Below is a small trained network, with its code and all its weights. Each question gives an input and a target symbol and asks what happens when units are switched off, that is, made to give their printed mean instead of their output.

import numpy as np


def w(rows, s, z=0):
    codes = np.array(rows[::2]) - 128.0
    scale = np.full(codes.shape[1], s)
    scale[-1] = z or s
    return codes * scale


def f(y):
    return y / 2 * (1 + np.tanh(0.7978845608 * (y + 0.044715 * y**3)))


def softmax(a):
    e = np.exp(a - a.max(-1, keepdims=True))
    return e / e.sum(-1, keepdims=True)


def log_softmax(a):
    a = a - a.max(-1, keepdims=True)
    return a - np.log(np.exp(a).sum(-1, keepdims=True))


def net(x, mask):
    ids = ['ΓΨαδεζθμξστφ'.index(c) for c in x.split()]
    T = len(ids)
    res = E[ids] + P[:T]
    u = 0
    for l in range(2):
        r = res
        for j in range(2):
            rows = slice(3 * j, 3 * j + 3)
            q, k, v = (r @ M[l][rows].T for M in (Q, K, V))
            z = softmax(np.where(np.tri(T) > 0, q @ k.T / 3**0.5, -1e9)) @ v
            o = O[l][rows]
            res = res + np.where(mask[u + j], z, o[:, -1]) @ o[:, :-1]
        u += 2
        y = f(res @ A[l][:, :-1].T + A[l][:, -1])
        res = res + np.where(mask[u : u + 12], y, B[l][:, -1]) @ B[l][:, :-1]
        u += 12
    return log_softmax(res[-1] @ U[:, :-1].T + U[:, -1])


Q, K, V, O, A, B = {}, {}, {}, {}, {}, {}
E = w([
[166,131,164],'Γ',
[189,140,150],'Ψ',
[170,126,164],'α',
[129,114,186],'δ',
[126,110,187],'ε',
[206,131,135],'ζ',
[115,6,178],'θ',
[114,82,86],'μ',
[129,170,132],'ξ',
[152,151,135],'σ',
[185,55,123],'τ',
[92,132,27],'φ',
],0.019)
P = w([
[198,251,157],'0',
[185,236,157],'1',
[175,219,150],'2',
[158,203,140],'3',
[139,187,137],'4',
[115,168,131],'5',
[96,151,126],'6',
[73,136,121],'7',
[47,114,115],'8',
[30,105,109],'9',
[1,91,108],'10',
],0.0048)
Q[0] = w([
[134,127,129],'L0H1',
[97,125,134],'L0H1',
[146,130,126],'L0H1',
[212,204,61],'L0H2',
[27,15,233],'L0H2',
[196,6,235],'L0H2',
],0.018)
K[0] = w([
[119,124,132],'L0H1',
[144,148,120],'L0H1',
[115,112,135],'L0H1',
[82,171,37],'L0H2',
[173,85,237],'L0H2',
[115,156,254],'L0H2',
],0.022)
V[0] = w([
[81,78,69],'L0H1',
[86,100,4],'L0H1',
[134,113,207],'L0H1',
[139,131,127],'L0H2',
[138,147,191],'L0H2',
[164,144,186],'L0H2',
],0.0021)
O[0] = w([
[182,156,157,37],'L0H1',
[253,168,107,9],'L0H1',
[36,110,174,176],'L0H1',
[125,121,138,131],'L0H2',
[151,159,81,154],'L0H2',
[162,151,81,158],'L0H2',
],0.0032,0.0012)
A[0] = w([
[174,164,75,66],'L0N1',
[33,166,145,2],'L0N2',
[124,128,139,148],'L0N3',
[180,139,213,177],'L0N4',
[100,143,132,131],'L0N5',
[104,147,88,56],'L0N6',
[184,102,216,95],'L0N7',
[142,82,106,82],'L0N8',
[74,252,152,164],'L0N9',
[122,90,109,62],'L0N10',
[115,96,127,97],'L0N11',
[98,85,152,118],'L0N12',
],0.014,0.0057)
B[0] = w([
[90,74,115,133],'L0N1',
[66,184,156,117],'L0N2',
[132,126,112,141],'L0N3',
[109,45,142,253],'L0N4',
[132,129,107,128],'L0N5',
[182,75,194,115],'L0N6',
[170,166,6,211],'L0N7',
[108,188,134,131],'L0N8',
[140,156,16,208],'L0N9',
[129,169,167,121],'L0N10',
[157,155,142,130],'L0N11',
[206,125,120,158],'L0N12',
],0.018,0.0065)
Q[1] = w([
[53,51,134],'L1H1',
[120,120,195],'L1H1',
[210,71,5],'L1H1',
[112,105,181],'L1H2',
[118,217,237],'L1H2',
[185,173,27],'L1H2',
],0.015)
K[1] = w([
[166,76,118],'L1H1',
[144,130,95],'L1H1',
[133,252,253],'L1H1',
[161,123,100],'L1H2',
[161,25,27],'L1H2',
[48,154,198],'L1H2',
],0.019)
V[1] = w([
[57,205,67],'L1H1',
[94,123,146],'L1H1',
[202,91,142],'L1H1',
[169,214,125],'L1H2',
[204,77,174],'L1H2',
[48,1,123],'L1H2',
],0.018)
O[1] = w([
[84,251,192,206],'L1H1',
[82,104,132,16],'L1H1',
[205,83,87,205],'L1H1',
[210,196,143,84],'L1H2',
[108,115,12,1],'L1H2',
[8,26,129,227],'L1H2',
],0.014,0.0067)
A[1] = w([
[126,108,112,108],'L1N1',
[157,119,122,6],'L1N2',
[97,93,219,2],'L1N3',
[52,83,142,120],'L1N4',
[196,113,118,124],'L1N5',
[80,218,94,2],'L1N6',
[174,149,152,230],'L1N7',
[155,64,251,137],'L1N8',
[77,255,49,85],'L1N9',
[113,83,236,175],'L1N10',
[113,122,121,173],'L1N11',
[68,110,180,235],'L1N12',
],0.0095,0.0096)
B[1] = w([
[183,142,192,180],'L1N1',
[38,250,236,132],'L1N2',
[198,19,140,152],'L1N3',
[148,215,225,242],'L1N4',
[98,98,173,203],'L1N5',
[210,146,147,214],'L1N6',
[124,31,64,233],'L1N7',
[83,200,105,198],'L1N8',
[51,88,124,250],'L1N9',
[58,99,179,210],'L1N10',
[157,145,113,172],'L1N11',
[164,155,19,231],'L1N12',
],0.02,0.013)
U = w([
[122,143,43,168],'Γ',
[44,179,132,124],'Ψ',
[18,68,117,109],'α',
[52,132,3,217],'δ',
[97,63,164,2],'ε',
[102,108,119,60],'ζ',
[140,55,27,149],'θ',
[115,127,87,156],'μ',
[125,130,96,161],'ξ',
[116,113,68,133],'σ',
[95,112,117,53],'τ',
[125,129,148,80],'φ',
],0.006,0.008)

Each question gives the input, a string of symbols that net reads in full, and the target symbol t.
The units are the heads (3 rows each of Q, K, V and O) and the neurons (one row each of A and B). Each row of codes is followed by its name. A weight is (code - 128) times the scale printed after its matrix; where a second scale follows, it is the last column's (O, A, B and U).
mask holds one flag per unit, layer by layer, with each layer's heads first. A switched-off unit (its flag False) gives its mean, the last column of its rows in O or B, instead of its output. The means were averaged over made-up inputs and are rounded, as every weight is.
A unit's drop is (log p(t) with every unit on - log p(t) with that unit switched off) / (log p(t) with every unit on - log p(t) with every unit switched off).
The circuit of an input: a set's keep is (log p(t) with only the set's units on - log p(t) with every unit switched off) / (log p(t) with every unit on - log p(t) with every unit switched off). Starting from the 12 units with the biggest drops (on a tie, the unit counted first), units are removed one at a time, each time the one whose removal leaves the highest keep (on an exact tie, the one counted first), for as long as the keep stays at least 0.8.
units of the circuit, in order: the units of the circuit, biggest drop first
k most important neurons: the k neurons with the biggest drops, biggest first
top k neurons in layer l: the k neurons of layer l with the biggest drops, biggest first
heads that matter: for each layer, one digit per head in row order, 1 if its drop is at least 0.15 and else 0, layers parted by /
input α ξ ξ ξ ζ ξ θ ε Γ, target ε: units of the circuit, in order => [L0N9, L1H1, L1N12]
input ζ Ψ ξ φ ξ, target Ψ: most important neuron => [L1N4]
input θ α θ α φ ζ, target Ψ: 2 most important neurons => [L0N7, L1N4]
input τ σ ξ, target θ: units of the circuit, in order => [L0N9, L1H1]
input θ σ ε Ψ ξ ε, target α: top 4 neurons in layer 0 => [L0N7, L0N4, L0N12, L0N9]
input α ζ τ α ζ Ψ Ψ τ ξ, target θ: 4 most important neurons => [L1N7, L0N8, L0N10, L0N9]
input φ Ψ Ψ Ψ ζ, target φ: 4 most important neurons => [L0N4, L0N1, L1N4, L0N6]
input α ε ξ δ τ ζ ε, target θ: units of the circuit, in order => [L0N9, L1H1]
input ζ ξ Γ ζ σ ε θ θ σ θ, target δ: 3 most important neurons => [L0N7, L0N4, L0N12]
input σ Γ θ, target δ: 4 most important neurons => [L0N7, L0N12, L0N9, L0N4]
input σ φ α ε, target Ψ: 2 most important neurons => [L0N4, L0N1]
input α ξ Γ ξ μ, target δ: top 4 neurons in layer 0 => [L0N4, L0N7, L0N12, L0N10]
input ζ ε ε ξ φ Ψ σ ε α, target δ: heads that matter => 00 / 00
input ζ ξ φ ξ Ψ, target Ψ: heads that matter => 00 / 01
input τ ξ ζ δ φ φ, target Ψ: 2 most important neurons => [L1N4, L0N7]
input ξ μ σ ξ φ ε ξ, target δ: units of the circuit, in order => [L1N6, L1N4]
input Ψ τ α, target θ: most important neuron => [L0N7]
input ζ ξ θ φ ξ φ σ δ, target Ψ: units of the circuit, in order => [L1H2, L0N9, L0N8, L1N4]
input σ ε ζ ξ Γ, target α: 4 most important neurons => [L0N7, L1N7, L0N4, L0N9]
input θ ε δ τ θ Ψ δ θ ξ δ, target α: 2 most important neurons => [L0N4, L0N7]
input σ ξ ε ξ θ τ Ψ, target θ: 2 most important neurons => [L0N9, L0N7]
input Ψ ξ Ψ τ ξ Ψ α ζ φ ε, target Ψ: top 3 neurons in layer 1 => [L1N4, L1N8, L1N10]
input σ θ ζ ζ φ φ μ ζ σ θ, target θ: units of the circuit, in order => [L1N4, L0N12]
input φ ε ξ τ ζ Γ ξ ξ σ δ, target δ: top 2 neurons in layer 1 => [L1N4, L1N12]
